[  0  28 -43  -2 -15  16 -71  28 -19   5  28 -21 -33 -39  28  45  -3 -62
 -11 -26  20   4  -6 -29 -21  -7  39  11  28  -6]  R
[  6  -1  -6  14 -50  50   6 -27  31 -17  23 -43 -40  -8  65 -23 -36  21
  13  53  50  10  14  19  39  18  19   6 -45 -21]  H
[-37 -11  46  -1  13  23  18   1  41 -17 -13  21  65  20  13 -46  -6  78
  33   2 -12 -13 -20  48 -31  48 -21 -12 -17 -25]  P
[ -8 -44 -31  41  49  35 -17  13  -1 -26  18 -23   3 -31  60  68  -2   8
  -7 -17  -8  -9  24  42  -2  59  34 -14  66 -22]  W
[ 37  42  60  16   8 -23  -5  -7  11  -1  17 -12  46  24 -77  19  12 -80
 -41 -26 -21   4  12 -66 -31  -9  11  22 -34   6]  U
[ 27   7  26 -17   7 -27 -23  16   7 -11 -14  13   2  -6 -92 -12   6 -83
 -23  -9 -82 -35  32 -64  19 -52   1  -4  40 -24]  F
[  3 -18  62  -5 -32  12 -32  -5  34 -16 -15 -24 -13   2  16   8  16  11
   4  46 -29  10  87   6  15 -30  -4 -21  -3 -16]  E
[ 41  50 -16 -58 -87   9   6 -18  -2 -14   6 -47 -33  -3  -3 -11 -13 -81
   5  77 -29  51  50 -21  72 -37  -2  -3 -24  10]  B
[-22 -27   3 -34  -9  53 -12  13  -1  25  46 -26 -13  10  88  15  11  46
   4  16  10   6   8  87 -29  21  28 -19  54 -11]  Y
[ -6  40 -12   2 -15  51 -13  73  22 -32  22 -66 -16   9  32  53  -3 -42
 -26 -12  23  18  29  -1 -26  48   5  35  10  35]  J
[ 92   9  81   5  26  -7 -15  20   3 -20 -18 -19  10  29 -16  23 -28 -51
 -54  36  72 -39  79 -76  11 -63  -2  11  -7   3]  X
[  6  54  22 -16   1  73  24  15  -2  29  -3  10  47  40 -54 -18  10 -44
 -52 -49 -59   8   3   4 -56  -5 -32  24  20  22]  T
next: [ 15  11  46   4  16  10   6   8  87 -29]
[21]
which: [-22 -27   3 -34  -9  53 -12  13  -1  25  46 -26 -13  10  88  15  11  46
   4  16  10   6   8  87 -29  21  28 -19  54 -11]
Y
next: [-20  48 -31]
[48]

[  0 -14   7  -6] : D
[ 72  -8 -33  10] : C
[ -6   5  17 -15] : N
[-42  -4  -8 -34] : V
where: [-34]
V, 3
next: [-4 -8]
[-34]
size: [  0 -14   7]
3
tags:
[-42] -> J827
[-41] -> J513
[-4] -> J388
[-8] -> J229
[-6] -> J10
[72] -> J429
key V 0: 
J827

[ 45  22 -10   9   4  -8  -7 -25   4 -69 -15 -45  -3  61   5 -18  -3  -7
 -42 -50 -48   3  -3 -12  -9  33 -51 -12 -44 -10  21  -3  24 -34  28  -8
 -14  29 -17 -40 -13  29  58] -> Ziki
[ 20 -19  -2  -6  28 -29 -45 -43  30  56   2  23  27   3  -1  68  -2  -8
 -48 -22  11  -1  45 -35 -71 -37  28  47  -3   0  23  -8  20 -37 -11 -11
  60  -7 -28   3   8   8  14] -> Gati
[ -8  53  14 -15  15  28   9 -13 -45   2 -40 -21  11  27   0   5 -45  72
 -12 -26  -9  42  25   0 -31 -38  30  13  60 -17  58  30  13 -25  -1  10
 -33  17 -18 -40  32 -15  32] -> zum
[ 23  26   1 -23  -1 -28   7  -5  -7  -7  17 -35  19  -9 -27  39 -38 -62
 -18 -41  22  -2  82 -24 -24  -8   4   1 -44  -3  32 -48  36   1  63 -15
  31 -17  24   6  42  16  24] -> rumo
[-24 -16  21   1 -45 -29  28 -21  51   2   5 -13 -14  24   6  28  22  19
  23 -38 -19  23  25  11 -24  63  54   8 -30  41  42 -16  11 -12 -20  11
  53 -23  12  21 -74 -31  27] -> ponip
[ 45  22 -10   9   4  -8  -6 -25   4 -69 -15 -45  -3  41   5 -18  -3  -7
 -42 -50 -48   3  -3 -12  -9  33 -51 -12 -44 -10  21  -3  24 -34  28  -8
 -14  29 -17 -40 -13  29  58] -> Genav
[-43  65 -21 -17  -2 -14 -27 -26  32  -4 -20 -17  -2  51 -10  50  20  23
  50  -9  -3  18   9  20 -43  18  10  26   7  76  -2   7  18  22 -23  -5
  32  61  27  37 -63 -28  -5] -> tutaz
[-48   7  58  -8 -32 -52   9  76   9 -13 -41  48 -16  53 -14  -5  35  17
 -13   9 -20  34 -17  -7   9  -3  18  18   1 -24 -11   7  18 -34 -16   0
   7 -11 -36 -49 -14  19 -49] -> Semal
[-30  57   1 -29 -50  19 -31 -21   9 -32  16 -12  63 -20   0 -63 -22  34
 -19  -6  -6  29   8  -9  27   6  -5  31  16  42 -22  22  37  13   8 -22
   5 -73 -35 -11   5  17 -35] -> Bige
[ 15  37 -43   4  14  28 -19 -24  -3  53  -5 -18 -37 -41  42   4 -40 -30
  27 -18 -16 -11 -29 -44   5  -9  49  31  41 -54 -10 -28  11 -43 -35 -11
 -33  14 -22   5  51   3 -25] -> lat
[-59  32 -17  13  11  11   2  -8  49 -29   5  17 -31  22  16 -25 -38 -22
   2 -28 -22  -4 -39  11  -7 -66  16  27  -5  16  36   4  27   1  35  -7
 -61  39  16 -37  27  70  33] -> taror
[  4  44 -21  20  -7  45  19  29 -27  16   4 -42  18 -10  -8  -8   4  24
 -34   6   6 -19  24 -42  25  45   4  34 -47  74 -65 -41  19  19 -12   3
  28 -37   7  15 -10  50 -26] -> lum
Table of tags by key:
[3] -> J117
[4] -> J266
[-31] -> J412
[17] -> J733
[19] -> J867
[15] -> J98
[16] -> J943
key rumo 41: 
J943
which: [-48   7  58  -8 -32 -52   9  76   9 -13 -41  48 -16  53 -14  -5  35  17
 -13   9 -20  34 -17  -7   9  -3  18  18   1 -24 -11   7  18 -34 -16   0
   7 -11 -36 -49 -14  19 -49]
Semal
next: [-6 29]
[8]
size: [ 45  22 -10   9   4  -8  -7 -25   4 -69 -15 -45  -3  61   5 -18  -3  -7
 -42 -50 -48   3  -3 -12  -9  33 -51 -12 -44 -10  21  -3  24 -34  28  -8
 -14  29 -17 -40 -13  29  58]
43
which: [ 23  26   1 -23  -1 -28   7  -5  -7  -7  17 -35  19  -9 -27  39 -38 -62
 -18 -41  22  -2  82 -24 -24  -8   4   1 -44  -3  32 -48  36   1  63 -15
  31 -17  24   6  42  16  24]
rumo

